Here is a tiny trained network, its code and every weight. The questions are about switching its units off for an input and a target symbol, where a switched-off unit gives its printed mean instead of its output.

import numpy as np


def w(rows, s, z=0):
    codes = np.array(rows[::2]) - 128.0
    scale = np.full(codes.shape[1], s)
    scale[-1] = z or s
    return codes * scale


def f(y):
    return y / 2 * (1 + np.tanh(0.7978845608 * (y + 0.044715 * y**3)))


def softmax(a):
    e = np.exp(a - a.max(-1, keepdims=True))
    return e / e.sum(-1, keepdims=True)


def log_softmax(a):
    a = a - a.max(-1, keepdims=True)
    return a - np.log(np.exp(a).sum(-1, keepdims=True))


def net(x, mask):
    ids = ['αβγδηλμξσψω'.index(c) for c in x.split()]
    T = len(ids)
    res = E[ids] + P[:T]
    u = 0
    for l in range(3):
        q, k, v = (res @ M[l].T for M in (Q, K, V))
        z = softmax(np.where(np.tri(T) > 0, q @ k.T / 2**0.5, -1e9)) @ v
        res = res + np.where(mask[u], z, O[l][:, -1]) @ O[l][:, :-1]
        u += 1
        y = f(res @ A[l][:, :-1].T + A[l][:, -1])
        res = res + np.where(mask[u : u + 16], y, B[l][:, -1]) @ B[l][:, :-1]
        u += 16
    return log_softmax(res[-1] @ U[:, :-1].T + U[:, -1])


Q, K, V, O, A, B = {}, {}, {}, {}, {}, {}
E = w([
[156,122,113,123],'α',
[136,182,213,187],'β',
[147,49,53,193],'γ',
[159,141,117,75],'δ',
[54,142,254,84],'η',
[96,68,143,226],'λ',
[34,95,212,47],'μ',
[58,7,83,147],'ξ',
[104,142,212,219],'σ',
[103,77,116,59],'ψ',
[21,43,170,50],'ω',
],0.0052)
P = w([
[39,161,108,128],'0',
[207,37,219,127],'1',
[219,23,216,137],'2',
[220,3,230,112],'3',
[155,80,116,172],'4',
[147,53,136,174],'5',
[147,47,155,132],'6',
[162,49,164,124],'7',
[198,33,146,158],'8',
[188,31,150,126],'9',
[171,14,167,120],'10',
],0.0045)
Q[0] = w([
[2,179,170,58],'0.h1',
[145,122,82,227],'0.h1',
],0.02)
K[0] = w([
[161,188,167,253],'0.h1',
[114,5,78,104],'0.h1',
],0.017)
V[0] = w([
[182,165,158,200],'0.h1',
[51,31,102,2],'0.h1',
],0.005)
O[0] = w([
[175,147,119,199,87],'0.h1',
[73,89,144,1,252],'0.h1',
],0.0048,0.0018)
A[0] = w([
[105,254,138,98,51],'0.n1',
[252,112,88,110,56],'0.n2',
[153,154,103,112,70],'0.n3',
[208,126,135,160,13],'0.n4',
[172,147,149,117,39],'0.n5',
[172,147,146,115,51],'0.n6',
[177,146,164,115,7],'0.n7',
[128,129,128,128,121],'0.n8',
[149,159,94,110,57],'0.n9',
[150,147,111,118,88],'0.n10',
[204,233,98,185,37],'0.n11',
[130,131,126,127,115],'0.n12',
[139,138,126,127,104],'0.n13',
[141,138,126,126,103],'0.n14',
[127,127,128,128,122],'0.n15',
[128,128,128,128,125],'0.n16',
],0.013,0.0019)
B[0] = w([
[225,254,190,99,32],'0.n1',
[71,133,210,156,117],'0.n2',
[118,98,85,93,21],'0.n3',
[150,127,112,45,71],'0.n4',
[123,72,82,123,65],'0.n5',
[122,69,84,121,68],'0.n6',
[129,67,70,134,76],'0.n7',
[126,126,126,128,120],'0.n8',
[121,106,76,89,9],'0.n9',
[111,94,99,108,40],'0.n10',
[73,149,222,107,45],'0.n11',
[123,121,124,129,106],'0.n12',
[119,107,118,129,79],'0.n13',
[119,105,117,128,79],'0.n14',
[129,129,128,128,127],'0.n15',
[128,129,128,128,126],'0.n16',
],0.013,0.0012)
Q[1] = w([
[61,206,2,212],'1.h1',
[252,232,103,18],'1.h1',
],0.012)
K[1] = w([
[187,10,212,78],'1.h1',
[254,172,230,158],'1.h1',
],0.013)
V[1] = w([
[2,100,168,22],'1.h1',
[254,164,89,238],'1.h1',
],0.0071)
O[1] = w([
[222,179,128,130,253],'1.h1',
[2,56,139,125,5],'1.h1',
],0.0067,0.0024)
A[1] = w([
[124,129,141,122,115],'1.n1',
[128,125,108,128,131],'1.n2',
[128,128,130,127,127],'1.n3',
[127,124,105,127,132],'1.n4',
[127,128,131,127,126],'1.n5',
[157,62,97,187,3],'1.n6',
[130,92,1,170,40],'1.n7',
[80,117,144,76,95],'1.n8',
[126,123,101,127,128],'1.n9',
[135,70,37,35,121],'1.n10',
[119,127,149,114,107],'1.n11',
[127,124,105,127,132],'1.n12',
[137,76,50,125,87],'1.n13',
[135,77,47,119,92],'1.n14',
[127,124,103,127,134],'1.n15',
[124,129,141,123,115],'1.n16',
],0.0097,0.0045)
B[1] = w([
[141,134,120,139,118],'1.n1',
[103,122,140,111,102],'1.n2',
[130,129,127,130,129],'1.n3',
[98,121,142,107,98],'1.n4',
[131,129,126,130,128],'1.n5',
[132,180,181,50,44],'1.n6',
[222,194,110,252,7],'1.n7',
[147,155,93,171,65],'1.n8',
[92,120,146,105,86],'1.n9',
[142,165,173,183,47],'1.n10',
[150,138,114,145,109],'1.n11',
[99,121,142,108,98],'1.n12',
[104,157,185,123,36],'1.n13',
[105,158,185,128,35],'1.n14',
[97,121,143,105,98],'1.n15',
[141,133,121,138,118],'1.n16',
],0.014,0.0012)
Q[2] = w([
[96,149,85,169],'2.h1',
[170,1,220,109],'2.h1',
],0.0096)
K[2] = w([
[175,74,174,150],'2.h1',
[82,253,65,100],'2.h1',
],0.012)
V[2] = w([
[128,129,70,2],'2.h1',
[161,202,225,120],'2.h1',
],0.018)
O[2] = w([
[177,138,139,249,112],'2.h1',
[120,72,22,130,255],'2.h1',
],0.014,0.0056)
A[2] = w([
[138,171,171,59,91],'2.n1',
[249,160,139,100,1],'2.n2',
[117,179,97,127,109],'2.n3',
[127,173,94,117,69],'2.n4',
[145,144,124,117,31],'2.n5',
[131,168,170,108,151],'2.n6',
[151,123,147,87,146],'2.n7',
[128,138,146,147,203],'2.n8',
[160,124,67,112,38],'2.n9',
[71,129,117,157,137],'2.n10',
[162,158,148,125,232],'2.n11',
[139,177,218,147,96],'2.n12',
[220,138,117,100,152],'2.n13',
[127,151,171,200,163],'2.n14',
[86,106,134,154,79],'2.n15',
[170,126,145,91,123],'2.n16',
],0.013,0.0026)
B[2] = w([
[69,63,95,233,193],'2.n1',
[53,211,178,76,160],'2.n2',
[132,70,138,115,115],'2.n3',
[134,67,155,127,121],'2.n4',
[158,120,169,161,113],'2.n5',
[130,159,201,190,160],'2.n6',
[86,194,99,121,160],'2.n7',
[144,116,55,154,140],'2.n8',
[160,126,252,149,254],'2.n9',
[126,96,152,93,134],'2.n10',
[117,157,50,150,147],'2.n11',
[215,218,226,31,177],'2.n12',
[111,187,72,187,186],'2.n13',
[161,66,36,59,177],'2.n14',
[141,110,152,103,131],'2.n15',
[109,188,99,145,139],'2.n16',
],0.016,0.0082)
U = w([
[226,152,104,45,99],'α',
[141,54,168,67,138],'β',
[43,97,88,143,127],'γ',
[187,107,3,145,160],'δ',
[193,45,161,167,59],'η',
[58,160,165,157,139],'λ',
[207,142,136,215,84],'μ',
[199,212,145,49,99],'ξ',
[76,98,119,6,148],'σ',
[157,196,49,126,251],'ψ',
[139,210,183,141,103],'ω',
],0.0032,0.0028)

Each question gives the input, a string of symbols that net reads in full, and the target symbol t.
The units are the heads (2 rows each of Q, K, V and O) and the neurons (one row each of A and B). Each row of codes is followed by its name. A weight is (code - 128) times the scale printed after its matrix; where a second scale follows, it is the last column's (O, A, B and U).
mask holds one flag per unit, layer by layer, with each layer's heads first. A switched-off unit (its flag False) gives its mean, the last column of its rows in O or B, instead of its output. The means were averaged over made-up inputs and are rounded, as every weight is.
A unit's drop is (log p(t) with every unit on - log p(t) with that unit switched off) / (log p(t) with every unit on - log p(t) with every unit switched off).
The circuit of an input: a set's keep is (log p(t) with only the set's units on - log p(t) with every unit switched off) / (log p(t) with every unit on - log p(t) with every unit switched off). Starting from the 12 units with the biggest drops (on a tie, the unit counted first), units are removed one at a time, each time the one whose removal leaves the highest keep (on an exact tie, the one counted first), for as long as the keep stays at least 0.8.
circuit, biggest first: the units of the circuit, biggest drop first
most important unit: the unit with the biggest drop
k most important neurons: the k neurons with the biggest drops, biggest first
k most important neurons of layer l: the k neurons of layer l with the biggest drops, biggest first
input γ β ξ, target γ: most important unit -> 1.n7
input ψ η δ ψ, target δ: circuit, biggest first -> 2.h1, 2.n14, 0.h1, 2.n9
input ψ α ξ, target δ: circuit, biggest first -> 2.h1, 2.n14, 0.h1, 2.n9
input ψ ψ β λ, target δ: circuit, biggest first -> 2.h1, 2.n14, 2.n9
input η β λ μ, target β: 3 most important neurons -> 0.n1, 2.n9, 1.n7
input γ α β, target λ: 4 most important neurons of layer 2 -> 2.n1, 2.n6, 2.n14, 2.n7
input γ ξ γ ξ, target γ: 2 most important neurons -> 1.n7, 2.n1
input ω ψ λ α, target ω: circuit, biggest first -> 1.h1, 2.n2, 0.h1, 2.n14
input α β ω γ μ ψ β ξ α γ β, target ξ: circuit, biggest first -> 2.h1, 2.n12, 1.h1, 0.h1
input γ ψ ω, target λ: circuit, biggest first -> 2.h1, 1.h1, 2.n1
input β α γ μ λ λ γ ξ γ α, target σ: 2 most important neurons of layer 0 -> 0.n11, 0.n1
input α σ μ ψ, target ξ: circuit, biggest first -> 2.h1, 2.n12, 1.h1, 0.n2
input μ ξ ψ ψ, target μ: circuit, biggest first -> 2.h1, 2.n9, 1.h1, 0.h1
input ω μ β δ ψ, target μ: circuit, biggest first -> 1.h1, 2.h1, 0.h1, 2.n9
input γ σ μ α, target γ: 2 most important neurons of layer 2 -> 2.n1, 2.n9
input γ ψ η, target γ: most important unit -> 1.n7
input β ψ α μ, target σ: circuit, biggest first -> 2.h1, 1.h1, 0.n1, 0.h1
input α λ ψ η, target ξ: circuit, biggest first -> 2.h1, 2.n12
input α ψ μ β ω ω β, target ξ: circuit, biggest first -> 2.h1, 2.n12, 1.h1, 0.n2
input β ψ β, target β: 2 most important neurons -> 0.n1, 0.n11
input α μ λ, target ξ: most important unit -> 2.h1
input γ β ψ, target λ: 4 most important neurons of layer 2 -> 2.n1, 2.n6, 2.n14, 2.n7
input α ψ ψ μ, target ξ: circuit, biggest first -> 2.h1, 2.n12, 1.h1
input σ η η λ, target γ: 2 most important neurons of layer 2 -> 2.n1, 2.n12
input γ ψ β α, target λ: 2 most important neurons -> 1.n7, 2.n1
input μ γ μ, target μ: 3 most important neurons -> 2.n9, 2.n13, 0.n1
input ω λ α, target μ: most important unit -> 2.h1
input γ η λ ψ, target γ: 4 most important neurons of layer 0 -> 0.n2, 0.n11, 0.n1, 0.n9
input σ α λ, target σ: 2 most important neurons -> 0.n1, 0.n11
input γ α ω, target γ: 2 most important neurons -> 1.n7, 2.n1
